Below is a small trained network, with its code and all its weights. Each question gives an input and a target symbol and asks what happens when units are switched off, that is, made to give their printed mean instead of their output.

import numpy as np


def w(rows, s, z=0):
    codes = np.array(rows[::2]) - 128.0
    scale = np.full(codes.shape[1], s)
    scale[-1] = z or s
    return codes * scale


def f(y):
    return np.maximum(y, 0)


def softmax(a):
    e = np.exp(a - a.max(-1, keepdims=True))
    return e / e.sum(-1, keepdims=True)


def log_softmax(a):
    a = a - a.max(-1, keepdims=True)
    return a - np.log(np.exp(a).sum(-1, keepdims=True))


def net(x, mask):
    ids = ['ΓΘΛΠΣΦΩαδεζημτψ'.index(c) for c in x.split()]
    T = len(ids)
    res = E[ids] + P[:T]
    u = 0
    for l in range(3):
        q, k, v = (res @ M[l].T for M in (Q, K, V))
        z = softmax(np.where(np.tri(T) > 0, q @ k.T / 3**0.5, -1e9)) @ v
        res = res + np.where(mask[u], z, O[l][:, -1]) @ O[l][:, :-1]
        u += 1
        y = f(res @ A[l][:, :-1].T + A[l][:, -1])
        res = res + np.where(mask[u : u + 8], y, B[l][:, -1]) @ B[l][:, :-1]
        u += 8
    return log_softmax(res[-1] @ U[:, :-1].T + U[:, -1])


Q, K, V, O, A, B = {}, {}, {}, {}, {}, {}
E = w([
[214,165,134,142],'Γ',
[165,198,180,129],'Θ',
[176,218,107,213],'Λ',
[167,227,180,179],'Π',
[96,145,89,116],'Σ',
[93,201,206,132],'Φ',
[96,141,75,118],'Ω',
[235,108,113,120],'α',
[158,93,66,94],'δ',
[17,112,113,85],'ε',
[47,126,98,105],'ζ',
[18,104,65,108],'η',
[102,123,6,141],'μ',
[111,161,87,134],'τ',
[108,176,117,140],'ψ',
],0.018)
P = w([
[143,249,106,54],'0',
[148,243,113,52],'1',
[134,224,111,65],'2',
[127,213,112,80],'3',
[119,197,115,93],'4',
[114,184,120,108],'5',
[109,172,120,125],'6',
[106,155,125,142],'7',
[102,144,132,162],'8',
[95,109,141,178],'9',
[78,117,166,172],'10',
],0.011)
Q[0] = w([
[168,156,118,143],'0.h1',
[113,146,128,144],'0.h1',
[80,246,59,115],'0.h1',
],0.012)
K[0] = w([
[129,176,99,95],'0.h1',
[170,86,179,129],'0.h1',
[95,15,184,254],'0.h1',
],0.0082)
V[0] = w([
[93,177,112,122],'0.h1',
[119,196,32,67],'0.h1',
[127,9,195,123],'0.h1',
],0.011)
O[0] = w([
[107,179,150,107,184],'0.h1',
[128,193,194,108,246],'0.h1',
[196,1,97,191,1],'0.h1',
],0.0092,0.018)
A[0] = w([
[139,182,219,114,85],'0.n1',
[97,121,161,163,117],'0.n2',
[254,100,129,137,156],'0.n3',
[166,159,87,147,111],'0.n4',
[199,111,116,48,182],'0.n5',
[99,152,71,153,48],'0.n6',
[153,97,102,127,16],'0.n7',
[147,206,159,61,253],'0.n8',
],0.014,0.0068)
B[0] = w([
[134,93,114,154,207],'0.n1',
[220,159,151,122,131],'0.n2',
[34,163,216,141,128],'0.n3',
[154,119,213,31,132],'0.n4',
[2,135,194,205,129],'0.n5',
[148,178,107,101,137],'0.n6',
[138,193,163,71,128],'0.n7',
[106,100,154,131,253],'0.n8',
],0.0091,0.068)
Q[1] = w([
[185,119,148,107],'1.h1',
[223,75,121,33],'1.h1',
[172,191,254,25],'1.h1',
],0.0058)
K[1] = w([
[214,57,139,86],'1.h1',
[3,132,183,124],'1.h1',
[78,149,109,225],'1.h1',
],0.0058)
V[1] = w([
[60,95,147,65],'1.h1',
[141,158,12,80],'1.h1',
[152,176,70,194],'1.h1',
],0.011)
O[1] = w([
[143,105,102,81,244],'1.h1',
[99,5,146,146,5],'1.h1',
[85,113,164,125,37],'1.h1',
],0.019,0.027)
A[1] = w([
[204,121,196,109,134],'1.n1',
[43,195,175,169,131],'1.n2',
[35,4,125,155,157],'1.n3',
[98,108,146,66,168],'1.n4',
[57,18,19,243,245],'1.n5',
[122,129,216,97,91],'1.n6',
[109,151,72,107,142],'1.n7',
[158,88,90,94,76],'1.n8',
],0.015,0.011)
B[1] = w([
[29,144,101,128,146],'1.n1',
[130,56,125,87,197],'1.n2',
[249,95,62,49,128],'1.n3',
[120,92,66,130,152],'1.n4',
[19,52,16,234,128],'1.n5',
[110,183,73,161,133],'1.n6',
[151,143,119,80,253],'1.n7',
[206,179,78,170,128],'1.n8',
],0.014,0.045)
Q[2] = w([
[10,155,48,2],'2.h1',
[197,143,209,97],'2.h1',
[94,32,41,74],'2.h1',
],0.005)
K[2] = w([
[147,134,173,194],'2.h1',
[110,151,153,9],'2.h1',
[128,73,109,1],'2.h1',
],0.0081)
V[2] = w([
[52,202,55,92],'2.h1',
[101,190,126,119],'2.h1',
[24,174,254,176],'2.h1',
],0.0065)
O[2] = w([
[77,119,172,187,253],'2.h1',
[50,71,163,158,189],'2.h1',
[148,182,254,62,35],'2.h1',
],0.0097,0.054)
A[2] = w([
[101,215,139,141,181],'2.n1',
[79,51,112,187,48],'2.n2',
[160,139,140,52,178],'2.n3',
[9,105,116,66,145],'2.n4',
[81,99,110,78,195],'2.n5',
[145,215,142,89,127],'2.n6',
[151,61,162,184,2],'2.n7',
[59,68,159,143,102],'2.n8',
],0.011,0.0094)
B[2] = w([
[104,165,69,196,169],'2.n1',
[77,236,254,183,141],'2.n2',
[222,191,180,147,135],'2.n3',
[147,93,199,124,254],'2.n4',
[164,109,161,134,203],'2.n5',
[169,190,108,117,148],'2.n6',
[242,133,93,78,128],'2.n7',
[183,232,36,85,135],'2.n8',
],0.0095,0.063)
U = w([
[110,187,175,133,92],'Γ',
[166,166,186,160,231],'Θ',
[159,96,232,57,189],'Λ',
[227,164,165,76,36],'Π',
[80,113,107,106,68],'Σ',
[170,169,107,119,45],'Φ',
[83,98,123,120,146],'Ω',
[173,177,86,163,2],'α',
[127,144,86,123,46],'δ',
[161,137,80,221,185],'ε',
[110,130,100,159,88],'ζ',
[120,114,124,204,178],'η',
[28,16,252,150,99],'μ',
[127,53,90,67,254],'τ',
[186,110,88,65,211],'ψ',
],0.012,0.007)

Each question gives the input, a string of symbols that net reads in full, and the target symbol t.
The units are the heads (3 rows each of Q, K, V and O) and the neurons (one row each of A and B). Each row of codes is followed by its name. A weight is (code - 128) times the scale printed after its matrix; where a second scale follows, it is the last column's (O, A, B and U).
mask holds one flag per unit, layer by layer, with each layer's heads first. A switched-off unit (its flag False) gives its mean, the last column of its rows in O or B, instead of its output. The means were averaged over made-up inputs and are rounded, as every weight is.
A unit's drop is (log p(t) with every unit on - log p(t) with that unit switched off) / (log p(t) with every unit on - log p(t) with every unit switched off).
The circuit of an input: a set's keep is (log p(t) with only the set's units on - log p(t) with every unit switched off) / (log p(t) with every unit on - log p(t) with every unit switched off). Starting from the 12 units with the biggest drops (on a tie, the unit counted first), units are removed one at a time, each time the one whose removal leaves the highest keep (on an exact tie, the one counted first), for as long as the keep stays at least 0.8.
units of the circuit, in order: the units of the circuit, biggest drop first
top k neurons: the k neurons with the biggest drops, biggest first
k most important neurons of layer l: the k neurons of layer l with the biggest drops, biggest first
input ε Γ δ, target Γ: 4 most important neurons of layer 0 : [0.n1 0.n4 0.n5 0.n8]
input τ Π μ ψ μ, target ψ: units of the circuit, in order : [0.n1 1.n7 2.h1]
input Π ζ ζ τ μ Λ ε μ μ, target μ: units of the circuit, in order : [1.h1]
input α μ ε, target μ: top 3 neurons : [1.n4 2.n2 2.n1]
input ε η Φ μ ε Λ Λ μ, target Λ: top 3 neurons : [0.n1 1.n4 1.n7]
input μ ε η τ Σ ψ τ τ ε η, target ε: units of the circuit, in order : [0.h1 1.n2]
input μ μ Λ τ η, target τ: units of the circuit, in order : [2.h1 1.n2]
input Π τ μ ε ε, target ε: top 2 neurons : [1.n2 0.n8]
input τ α ε τ μ μ Λ ψ, target Λ: units of the circuit, in order : [1.h1 2.h1]
input Ω Ω μ μ μ δ, target μ: units of the circuit, in order : [0.n5 2.n6]
input Λ μ ε μ, target ε: top 4 neurons : [0.n8 1.n2 0.n4 1.n1]
input τ τ Λ, target Γ: top 2 neurons : [0.n4 1.n4]
input μ Π τ τ ε μ, target ε: units of the circuit, in order : [1.n2 0.h1 2.h1]
input ζ ε τ τ μ μ μ Ω, target μ: top 3 neurons : [2.n2 2.n1 2.n6]
input Λ Γ ε Σ μ δ μ τ, target μ: 2 most important neurons of layer 2 : [2.n1 2.n6]
input τ μ Θ Π μ, target Π: top 3 neurons : [0.n1 1.n7 1.n4]
input μ ψ μ Σ η τ τ Π Λ μ μ, target μ: top neuron : [0.n4]
input ζ Σ η ψ η, target ψ: top 2 neurons : [0.n1 1.n7]
input μ μ μ δ Π Φ ζ τ μ, target τ: 3 most important neurons of layer 1 : [1.n1 1.n2 1.n4]
input ψ μ τ Σ τ Π μ μ Θ η, target Θ: top 4 neurons : [0.n1 1.n2 0.n8 1.n7]
input Σ Θ τ Ω Γ μ τ ψ, target τ: top 2 neurons : [1.n1 2.n2]
input μ μ μ Λ μ Φ τ ε Θ, target Γ: top 4 neurons : [1.n1 1.n4 1.n7 0.n2]
input μ μ τ η, target τ: 4 most important neurons of layer 0 : [0.n8 0.n1 0.n4 0.n6]
